Each row has a name. Each question is about the rows just above it.

[-60 -83  91  93 -47 -40  13 -38  46  29 -55 102 -48 -45] : Q25
[-45 -79 100  67 -37  -7  16 -64  -8  52 -69  91 -53 -44] : Q585
[ 26  -3   6  11 -46 -23  50 -42  25  44 -41  44 -29 -24] : Q452
[-19 -39  61  28  -5   5  11 -48 -21  50 -43  31 -32 -22] : Q275
[ -6 -18  34   9   9  10   7 -33 -26  45 -27   2 -18 -10] : Q266
[  1  -4  30 -64  86 -37  67  -8  16  -7 -76  -7 -15  -8] : Q914
[-45 -79 100  67 -37  -7  16 -64  -8  86 -76  69 -54 -41] : Q19
[-19 -39  61  28  -5   5  11 -48 -21  50 -39  31 -32 -22] : Q130
[-17 -36  56  26  -3   6  11 -46 -22  50 -42  25 -29 -20] : Q290
The next entry after [ 67 -37  -7  16 -64  -8  86 -76]:
[69]
The row with [ 26  -3   6  11 -46 -23  50 -42  25  44 -41  44 -29 -24] is
Q452
The next entry after [ 26  -3   6  11 -46 -22  50 -42  25]:
[-29]
Give the next entry after [-46 -22].
[50]

[   4   13   29   64   11    2    2    6   15   52   53   53   11    5
   -2   25  -48 -102   11] -> Q737
[ 63  56  52   1   6  26   7  12  23  58  55  55  24  -4 -17  20 -31 -10
   0] -> Q169
[ 87   2   0   0   0   2   0   2   5  24  38  47 -26   5 -20  24  -1 -35
 -14] -> Q10
[ 61   9   4  13  29  65  11  15  24  63  56  55  33   2  -9  11 -56 -35
   7] -> Q409
[ 50   2   2   7  20  55  10  14  24  63  56  54 -12   7  -6  22 -48  -5
   0] -> Q340
[  64   -1    0    0    2    2    2    6   24   52   53   53   11    5
   -2   25  -48 -102   11] -> Q630
The next entry after [63 56 55]:
[33]
Give the next entry after [ 10  14  24  63  56  54 -12   7  -6  22 -48].
[-5]
What is the next entry after [2 5]?
[24]
Whose row is [   4   13   29   64   11    2    2    6   15   52   53   53   11    5
   -2   25  -48 -102   11]?
Q737
What is the next entry after [-48  -5]?
[0]
Give the next entry after [ 4 13 29 65 11].
[15]
Where do [ 50   2   2   7  20  55  10  14  24  63  56  54 -12   7  -6  22 -48  -5
   0] appear?
Q340

[-10 -13 -41  67 -33  26] = Q102
[ 91 -27   7   1  32  46] = Q555
[-35   7 -10  60  81   3] = Q281
[ 44  67 -13 -41 -62   3] = Q906
Give the next entry after [-13 -41  67].
[-33]
What is the next entry after [-10 -13 -41]?
[67]
Give the next entry after [-41  67 -33].
[26]
What is the next entry after [-10  60  81]?
[3]
Give the next entry after [  7 -10  60].
[81]
The next entry after [ 67 -13 -41]:
[-62]

[ -1 -26 -29  15  -9] = Q442
[45  3 -4  6 14] = Q777
[ 34 -23   0   3   8] = Q692
[ -2  -8 -31 -24  21] = Q286
[ 22 -26  -7  -6  14] = Q101
[-7 29 10 42 15] = Q676
[ -5 -16  -5 -14   3] = Q696
[-21   0   0  84  34] = Q798
[  9  31  -7 -62  -5] = Q852
[-21  -8   4 -16 -15] = Q825
What is the next entry after [-21   0]?
[0]
The next entry after [29 10 42]:
[15]

[-26 -16 -20 -87] -> Q258
[ 37 -21  37 -33] -> Q64
[ 96  37 -21 -73] -> Q574
[ 15 -18   5  48] -> Q407
What is the next entry after [-21  37]?
[-33]
The next entry after [-18   5]:
[48]
Whose row is [ 96  37 -21 -73]?
Q574
[ 37 -21  37 -33] is in which row?
Q64
Give the next entry after [-26 -16].
[-20]

[  4   3  46   2   6   0  -2   3   3  12  -7  -3  -5  -7  -1  -3   7   2
   3 -32   5  -8  -6  10  -8   1  -2  11   7  -3  -3  -2 -14   6   2 -51
   1   1   2 -10  63 -10  -2  -7  -2  27  -8  -1  -4  -5  27   5  -3   0
  23  33   3  -3  14  24   0  75  30] : Q792
[  4  -3  12   0  -4   2   0  -2 -11 -13   5  -3   8 -26   2  -3  -3   2
  -5   7  -5  13   4  13   9  -1   0 -10  12   2   4   3   9   7  -2  15
   2  -1  -1  10 -62 -15   0 -22   2 -15  25   3  -2   5   6  65  11  23
  13  -6   2   1 -27 -14   2 -30 -41] : Q210
[ -2   0 -23   1  -1  -5   0   6  17  12   6   3  -1 -14  -2 -15   8 -10
   2   9   3  17  -6 -30   6  -1   0 -11  32   4   0  -3  16  -6   1  64
   1   2   0 -11 -39  -9   2  -7   0  44  -9   0  -5 -12 -20 -42   2  -4
 -31 -28  -1   1  25   3  -8  19 -51] : Q623
[  2  -6  11  -2  -2  -1  -2  -3  -3   1   0  -2   9  -6   1  10   1  -2
  -3   3   0 -17  -3   2  22   1  -2  16   8  -5  -3   1 -35  11   1  25
   0  -1   0   0  40   2   0   5   0   0  -9  -5  44  -2   9  27  15   8
  -7  11   1   1  -9 -54   9  17  38] : Q453
[  4  -1  -9  -3  -1   3   0  -4  -5  -5  -5   0   4  16  -1  11 -11   2
  -2  20  -4 -33   3  10  -7   0   1   0 -25  -1  -2   4 -10  -3   0 -17
  -2  -2   0   6   0  21  -1  24   0 -42  13  -2   8  12  28  -1   6 -10
  -8  25   9  -2 -17  11  -5 -54  62] : Q108
[  1   2  20  -1   8   7  -3  -1   1   6 -12   2  -3  32  -1   8  -3  -2
   4 -12   3 -22  -1   0 -18   0   1   2  -4   0   2   1   2  -8   1 -65
  -2  -1   1 -11  79  14  -4  16  -1 -13 -11  -4   0   3  17 -33 -15 -20
  12  19  -3  -1   7  42   1  24  53] : Q222
[ -5  -2  67   1   6   4  -3   2  -4   5 -10  -5  -1 -23  -1  -5  -1   3
   0 -22  -1 -19  -4  23 -14   0  -2  -3  12  -1   0   3  -4   8   0 -66
   2  -1   2  -6  24 -15  -3 -14  -1  -2  13  -1  -5   3  45  41  -2   5
  35  38   6  -3 -19  46  -2   5  34] : Q700
[   2   -6   11   -2   -2   -1   -2   -3   -3    1    0   -2    9   -6
    1   10    1   -2   -3    3    0  -17   -3    2   22    1   -2   16
    8   -5   -3    1  -35   11    1   25   -2   -2    0    6    0   21
   -1   24    0  -42   13   -2    8   12    7   -9   -4  -17   -6    6
    1    0  -30    6    2 -104   66] : Q869
Give the next entry after [ 0 44 -9  0 -5].
[-12]
Whose row is [   2   -6   11   -2   -2   -1   -2   -3   -3    1    0   -2    9   -6
    1   10    1   -2   -3    3    0  -17   -3    2   22    1   -2   16
    8   -5   -3    1  -35   11    1   25   -2   -2    0    6    0   21
   -1   24    0  -42   13   -2    8   12    7   -9   -4  -17   -6    6
    1    0  -30    6    2 -104   66]?
Q869
The next entry after [ 6 17 12  6  3 -1]:
[-14]

[ 19 -37 -11  13 -13 -31] : Q904
[ 40 -17  84  -9  30   0] : Q462
[ 19 -37 -11  17 -13 -31] : Q552
[ 40 -17  84  38  49 -51] : Q635
The next entry after [-17  84  -9]:
[30]
What is the next entry after [-17  84  38]?
[49]
Give the next entry after [ 19 -37 -11  13].
[-13]
The next entry after [-11  13 -13]:
[-31]
Give the next entry after [ 40 -17  84  38].
[49]

[ 51 -64 -46 -10 -36   5 -49   0  17] = Q878
[-110   55    7  -17   19   -8   91  -33   17] = Q739
[-114   67    7   30   15    0   88  -39   17] = Q100
[ 51 -33 -73 -18 -37   5 -39  -1  25] = Q255
[ 73  13  41  32   5 -36 -49  -1 -34] = Q923
[ 51  13  24  41  13  10 -17  -1 -27] = Q642
What is the next entry after [-17  -1]?
[-27]
What is the next entry after [-10 -36]?
[5]
The next entry after [-36   5 -49]:
[0]

[-19  42  -4 -24   9]  Q744
[-19  42  -4 -86 -57]  Q733
[ 42  27 -25 -86 -57]  Q781
[-44  21  54  14 -16]  Q612
Whose row is [-19  42  -4 -24   9]?
Q744
[-19  42  -4 -86 -57] is in which row?
Q733

[ -5 -22 -57 -27] -> Q987
[ -2  24 -76 -94] -> Q502
[ -6 -24 -73 -51] -> Q46
[ -2  32 -39 -93] -> Q141
[ -6 -24 -53 -22] -> Q480
[ -8 -54  11  37] -> Q241
[ -7 -41 -24  10] -> Q384
[-21 -73 -57 -27] -> Q470
[ -6 -33 -40  -7] -> Q999
[ -2  30 -62 -99] -> Q172
The row with [ -6 -24 -53 -22] is
Q480
The next entry after [ -5 -22]:
[-57]
Give the next entry after [ 32 -39].
[-93]
The next entry after [-24 -73]:
[-51]
What is the next entry after [-24 -53]?
[-22]
Give the next entry after [-54  11].
[37]

